Each row has a hidden value; after the row comes its tier, the name of the range that the value falls in. Each part has its own.
[-0.38 -0.66  3.04 -0.29 -0.22  0.86 -0.58  6.26  0.19  0.51 -0.07 -1.16
  0.12 -0.52  0.43 -1.03 -0.44 -0.18  1.06  0.04  1.23  2.84 -0.58 -0.20
  0.39 -1.27  1.17 -1.25  1.48 -0.03 -1.51 -0.72 -2.57  0.24  1.02  0.39
  0.87 -0.43 -1.30  1.89 -0.53 -1.17  0.00 -0.18 -0.52  0.45 -1.34 -0.93
  0.15 -1.13 -0.42 -0.52 -0.73 -0.68  1.32 -0.32  0.19  0.10  0.84 -1.70
  0.05 -0.10] : mb
[-0.42  0.52 -2.00  0.28  0.15 -0.27  0.46 -6.30 -0.02 -0.58  0.22 -0.10
 -0.29  0.02 -0.41  1.00  0.58  0.60 -0.91  0.38 -1.44 -3.77  0.19 -1.25
 -0.09  1.35 -1.14  1.18 -1.49  0.61  0.97  0.61  0.68 -0.20 -1.19 -1.15
 -0.74 -0.20  1.12 -0.57  0.43  0.49  0.10 -0.04  0.22 -0.56  1.16 -0.28
 -0.55  1.15  0.08  0.46  0.96  0.85 -1.01 -0.36  0.74 -0.36 -0.45  1.29
  0.63  0.01] : Gg
[-0.92 -0.77  2.13  0.02  0.39  0.93 -0.82  3.49  0.14  0.41  0.33 -0.67
  0.62 -0.48  0.00 -0.53 -0.28 -0.36 -0.17  0.03  0.44  0.67 -0.50 -0.45
 -0.36 -1.25  1.05 -1.20  1.04 -1.30 -1.06  0.31 -4.34  0.57 -1.28 -1.22
  0.56 -0.39 -0.81  2.75 -0.66 -0.46  0.13 -0.02 -0.17  0.44 -1.03 -1.33
 -0.09 -1.22 -0.81 -0.95  0.87 -0.59  0.14 -0.17  0.25 -0.34  0.67 -1.59
 -0.39 -0.56] : qd
[ 0.33 -0.74  0.75 -0.56 -0.17 -0.34 -0.36  6.58 -0.06  0.66 -0.52  0.07
 -0.17  0.15  0.41 -1.13 -0.15 -0.45  1.13 -0.26  1.17  4.12 -0.18  1.36
  1.03 -0.70  0.68 -0.74  1.28 -0.92 -0.96 -0.70 -0.48  0.21  1.58  2.55
  0.89  0.07 -1.00 -0.27 -0.22 -0.16 -0.21 -0.01 -0.36  0.31 -1.24  0.53
  0.42 -0.89 -0.11 -0.34 -1.31 -0.76  1.10 -0.03 -0.72  0.05  0.58 -1.65
  0.02  0.27] : mb
[ 1.03  0.29 -0.09 -1.17 -0.58 -1.23  0.58  4.49  0.11  0.09 -0.32  0.12
 -0.60  1.06  0.21 -0.39  0.05 -0.01  1.37  0.06 -2.53  0.98  0.76  1.33
  1.02  0.64 -0.48  0.69  0.03  0.19  0.51 -0.84  2.66 -0.22  3.24  2.12
  0.16 -0.38 -0.51 -2.38  0.68  0.58 -0.36 -0.16 -0.46 -0.36  0.43  1.51
  0.87  0.25  0.62  0.07 -3.50  0.07  0.80  0.00  0.01  0.65 -0.15 -0.19
  0.43  0.90] : mb
[ 0.87  0.09  0.44 -1.29 -0.22 -1.50  0.02  5.91 -0.15  0.52 -0.57  0.51
 -0.66  0.50  0.29 -0.83 -0.26 -0.58  1.55 -0.36  1.24  3.11  0.46  2.22
  0.81  0.01 -0.02 -0.58  0.37 -1.12 -0.41 -0.78  1.08 -0.04  2.59  2.25
  0.30  0.37 -1.21 -1.52  0.08 -0.27 -0.33 -0.03 -0.18 -0.10 -0.41  1.46
  0.92 -0.42  0.31 -0.26 -2.50 -0.56  0.79  0.17 -0.69  0.53  0.29 -0.98
 -0.31  0.94] : mb
[ 0.35  0.73 -3.78 -0.69  0.06 -1.69  0.84 -4.57  0.09 -0.53  0.07  0.53
 -0.24  0.56 -0.69  1.13  0.33  0.04 -0.87  0.13 -2.04 -3.63  0.72  0.58
  0.04  1.91 -1.42  0.75 -1.69 -0.12  1.10  0.77  3.03 -0.11 -0.01 -0.28
 -1.18 -0.14  1.25 -1.62  0.56  0.81 -0.09  0.03  0.27 -0.51  0.93  0.91
  0.06  1.30 -0.24  0.16 -0.04  0.65 -1.44  0.69  0.09  0.13 -0.51  1.36
  0.19  0.79] : Gg
[ 0.76  0.82 -2.79 -0.61 -0.16 -1.24  0.83  0.33  0.14 -0.45  0.09  0.95
 -0.40  0.51 -0.57  0.87  0.68  0.20 -0.40 -0.02 -0.97 -2.87  0.46  0.79
  0.17  1.80 -1.55  1.03 -1.47 -0.19  1.32  0.55  2.68  0.02  0.54  0.09
 -1.05 -0.18  0.86 -2.06  0.75  1.13 -0.25 -0.04  0.22 -0.61  1.33  1.13
  0.90  0.88  0.15  0.09 -1.22  0.76 -0.93  0.34 -0.03  0.19 -0.68  1.01
 -0.06  0.73] : Gg
[ 1.14  0.20 -0.67 -0.94 -0.34 -1.64  0.52  4.29 -0.21  0.37 -0.83  0.93
 -0.48  0.81  0.20 -0.07 -0.12 -0.41  1.52 -0.53  0.81  1.87  0.39  2.36
  0.84  0.19 -0.15 -0.42  0.04 -0.81  0.24 -0.88  2.70 -0.15  2.55  2.97
  0.42  0.39 -0.64 -2.58  0.10  0.24 -0.43 -0.06 -0.19 -0.01 -0.14  1.68
  1.04  0.01  0.25  0.24 -3.83 -0.33  0.57  0.38 -0.87  0.55 -0.01 -0.74
 -0.18  0.74] : mb
[ 0.19  0.92 -2.23 -0.35 -0.04 -0.49  1.01 -3.29 -0.02 -0.63  0.22  0.13
 -0.34  0.11 -0.76  0.97  0.98  0.45 -0.69  0.18 -1.29 -4.40  0.44 -0.38
  0.16  1.74 -1.33  1.42 -1.84  0.65  1.22  0.69  1.81 -0.12  0.23 -0.94
 -1.25 -0.54  1.15 -1.51  0.56  1.42 -0.05 -0.01  0.03 -0.44  1.12  0.26
  0.08  0.89  0.13  0.42 -0.82  0.84 -0.85  0.15  0.39 -0.04 -0.44  1.33
  0.44  0.39] : Gg
[-1.00 -0.19 -0.18  0.48  0.52 -0.92 -0.26 -3.99  0.29 -0.22  0.72 -0.56
  0.58 -0.54 -0.37  0.58  0.18  0.25 -1.46  0.58 -1.18 -2.93 -0.27 -2.29
 -0.92  0.65 -0.12  0.66 -0.76  0.52  0.02  1.19 -2.68  0.30 -2.22 -3.03
 -0.57 -0.38  0.83  1.94 -0.19  0.95  0.15 -0.12  0.00  0.09  0.50 -1.95
 -0.63 -0.10 -0.22 -0.30  1.95  0.32 -0.60 -0.33  0.88 -0.55 -0.05  0.55
  0.39 -0.85] : Gg
[ 1.27  0.98 -3.08 -1.36  0.10 -2.26  0.74 -1.26 -0.04 -0.17 -0.30  1.06
 -0.40  1.06 -0.47  0.73  0.21 -0.10  0.12 -0.09 -0.82 -2.44  0.75  1.93
  0.58  2.10 -1.58  0.47 -1.40 -0.35  1.14  0.11  2.68 -0.34  0.47  0.62
 -1.01  0.14  0.38 -2.61  0.54  1.43 -0.37  0.05  0.26 -0.36  1.39  1.82
  0.75  1.04  0.22  0.20 -1.12  0.37 -0.63  0.71 -0.88  0.25 -0.56  0.39
 -0.22  1.29] : qd
